a =
[[-167.966  -48.258  -21.717  -33.190  120.903  125.873  -91.058  126.717]
 [-185.156 -245.809  -20.173   18.196  207.122  115.157  -25.565   16.949]
 [  16.405  249.388 -179.267  131.209   27.777  -45.276    5.359    0.655]
 [ 204.495   12.554 -117.915  218.086 -192.109  100.667    0.502 -153.399]
 [ -68.720    5.175  132.270 -144.279   59.146 -105.744  -98.221  156.205]
 [ 187.123   15.018   74.441    2.293  -40.078 -148.861  -17.432
    21.743]]
a[0][0]	-167.966
a[5]	[187.123, 15.018, 74.441, 2.293, -40.078, -148.861, -17.432, 21.743]
a[1][7]	16.949
a[2][7]	0.655
a[5][1]	15.018
a[3][3]	218.086
a[4][1]	5.175
a[2][2]	-179.267
a[5][0]	187.123
a[0][6]	-91.058
a[2][1]	249.388
a[5][3]	2.293
a[3][6]	0.502
a[:, 3]	[-33.190, 18.196, 131.209, 218.086, -144.279, 2.293]
a[2][0]	16.405
a[1]	[-185.156, -245.809, -20.173, 18.196, 207.122, 115.157, -25.565, 16.949]
a[1][2]	-20.173
a[2]	[16.405, 249.388, -179.267, 131.209, 27.777, -45.276, 5.359, 0.655]
a[3][1]	12.554
a[0][5]	125.873
a[:, 4]	[120.903, 207.122, 27.777, -192.109, 59.146, -40.078]
a[:, 1]	[-48.258, -245.809, 249.388, 12.554, 5.175, 15.018]
a[0][4]	120.903
a[1][6]	-25.565
a[4][0]	-68.720
a[1][3]	18.196
a[3][2]	-117.915
a[5][2]	74.441
a[0][2]	-21.717
a[3]	[204.495, 12.554, -117.915, 218.086, -192.109, 100.667, 0.502, -153.399]
a[4][3]	-144.279

A =
[[  6  13   9   4   9   8   9  -9  18   4   7  11   7]
 [ 16  29  22  -6   1   0   5 -22  21  -6   2  26   1]
 [ -5  -7  -6   9  14  14  13   8  11  10  12  -7  12]
 [ 16  16  16 -11 -13 -14  -9  -3   6  -9 -11  18 -12]
 [ 11   8   9  -6 -10 -10  -7   4   4  -5  -8  10  -8]
 [  1   3   0   5  12  12  12  -1  15   6  11   1  11]
 [ -9  -4  -8  17  28  27  25  -1  21  16  24  -8  25]
 [ 27  33  31 -18 -18 -19 -11 -19  11 -17 -14  35 -16]
 [ 10  18  15   0   6   5   8 -14  18   0   5  17   5]
 [ -6  -3  -6  11  19  18  17   3  16  11  16  -6  17]
 [-16 -14 -18  21  31  32  27   8  20  21  27 -19  28]]
A[0][0]	6
A[3]	[16, 16, 16, -11, -13, -14, -9, -3, 6, -9, -11, 18, -12]
A[:, 9]	[4, -6, 10, -9, -5, 6, 16, -17, 0, 11, 21]
A[0][7]	-9
A[2][10]	12
A[10]	[-16, -14, -18, 21, 31, 32, 27, 8, 20, 21, 27, -19, 28]
A[0][8]	18
A[3][12]	-12
A[9]	[-6, -3, -6, 11, 19, 18, 17, 3, 16, 11, 16, -6, 17]
A[0][9]	4
A[6][0]	-9
A[:, 11]	[11, 26, -7, 18, 10, 1, -8, 35, 17, -6, -19]
A[1][1]	29
A[:, 10]	[7, 2, 12, -11, -8, 11, 24, -14, 5, 16, 27]
A[:, 1]	[13, 29, -7, 16, 8, 3, -4, 33, 18, -3, -14]
A[2][0]	-5
A[1][12]	1
A[8]	[10, 18, 15, 0, 6, 5, 8, -14, 18, 0, 5, 17, 5]
A[4][2]	9
A[7][1]	33
A[10][3]	21
A[0][5]	8
A[1][9]	-6
A[5][2]	0
A[4]	[11, 8, 9, -6, -10, -10, -7, 4, 4, -5, -8, 10, -8]
A[0][3]	4
A[6][9]	16
A[:, 4]	[9, 1, 14, -13, -10, 12, 28, -18, 6, 19, 31]
A[10][10]	27
A[5][10]	11
A[:, 8]	[18, 21, 11, 6, 4, 15, 21, 11, 18, 16, 20]
A[5][12]	11
A[9][1]	-3
A[5][0]	1
A[2][7]	8
A[6][3]	17
A[9][8]	16

W =
[[ -7  14  -6   3 -11   2 -14 -23 -10  -7   1 -30 -20   3  10  10]
 [  6   3  -4  21  -1   4  -8 -15  23  -1 -15  12 -18  19   5   3]]
W[0, 0] -> -7
W[0, 9] -> -7
W[0, 2] -> -6
W[1, 4] -> -1
W[0, 5] -> 2
W[1, 0] -> 6
W[1, 7] -> -15
W[1, 5] -> 4
W[:, 14] -> [10, 5]
W[0, 4] -> -11
W[1] -> [6, 3, -4, 21, -1, 4, -8, -15, 23, -1, -15, 12, -18, 19, 5, 3]
W[0, 3] -> 3
W[0, 14] -> 10
W[1, 8] -> 23

M =
[[ -2  -7  14  23]
 [ -5  -7   9  15]
 [-14 -15  15  20]
 [  8  10  -9 -13]
 [ 15  19 -18 -25]
 [  6   3   2   6]
 [  3  -6  15  28]
 [  3  -5  18  31]
 [ -4  -7  10  16]
 [ 13   3  11  24]
 [-29 -16  -1 -12]
 [ 12   2  13  26]
 [ 14  15  -8 -11]
 [  8   7   0   1]
 [ -6  -3   1   0]]
M[0,0]: -2
M[10,0]: -29
M[9,0]: 13
M[8,0]: -4
M[1,3]: 15
M[8,1]: -7
M[14,2]: 1
M[0,3]: 23
M[6,0]: 3
M[9,1]: 3
M[2,1]: -15
M[:, 1]: [-7, -7, -15, 10, 19, 3, -6, -5, -7, 3, -16, 2, 15, 7, -3]
M[12,3]: -11
M[11,3]: 26
M[:, 0]: [-2, -5, -14, 8, 15, 6, 3, 3, -4, 13, -29, 12, 14, 8, -6]
M[9,2]: 11
M[0]: [-2, -7, 14, 23]
M[1,1]: -7
M[0,2]: 14
M[4,0]: 15
M[3,3]: -13
M[1,0]: -5
M[8,3]: 16

arr =
[[-20  -4  30   7  10  -9  21 -20  15  39]
 [ -1   1   1 -16  -5   7  21 -13 -14  21]]
arr[0, 0]: -20
arr[0]: [-20, -4, 30, 7, 10, -9, 21, -20, 15, 39]
arr[1, 5]: 7
arr[1, 3]: -16
arr[:, 1]: [-4, 1]
arr[0, 2]: 30
arr[1, 0]: -1
arr[:, 0]: [-20, -1]

grid = (690, -342, 68, -194, -889)
grid[0] = 690
grid[1] = -342
grid[4] = -889
grid[2] = 68

X =
[[-10   2  12  16  13   6  20  -6   5  15]
 [ -1 -12  -2  15 -12 -21   1   5  -5   4]
 [-11   5  -2  11   5   1  11 -10  25   6]
 [  8  -2   0   3  -2 -30   7   7   2   0]
 [  7 -11   7   2   4  -3  -5  -2  14 -28]
 [  3 -12   7   2  -7  38 -10  -7   9   4]
 [  3  -3   0  -9  10  20  -7   2  -1  21]
 [  0   9   1 -11  -5  10 -11  -5   1  -6]
 [ 22   0 -15   5   7  -1  12  -8  13  17]
 [ -6  -9   0 -11  -4 -17  -2  -2   5  -1]]
Indices start at 0.
(0, 0) => -10
(2, 3) => 11
(4, 3) => 2
(9, 4) => -4
(5, 4) => -7
(2, 6) => 11
(3, 6) => 7
(1, 7) => 5
(7, 9) => -6
(1, 5) => -21
(9, 6) => -2
(6, 9) => 21
(3, 3) => 3
(0, 8) => 5
(9, 2) => 0
(8, 9) => 17
(1, 4) => -12
(9, 3) => -11
(4, 5) => -3
(2, 5) => 1
(4, 6) => -5
(3, 2) => 0
(1, 6) => 1
(8, 0) => 22
(8, 7) => -8
(0, 1) => 2
(0, 5) => 6
(7, 8) => 1
(2, 7) => -10
(5, 2) => 7
(3, 8) => 2
(6, 6) => -7
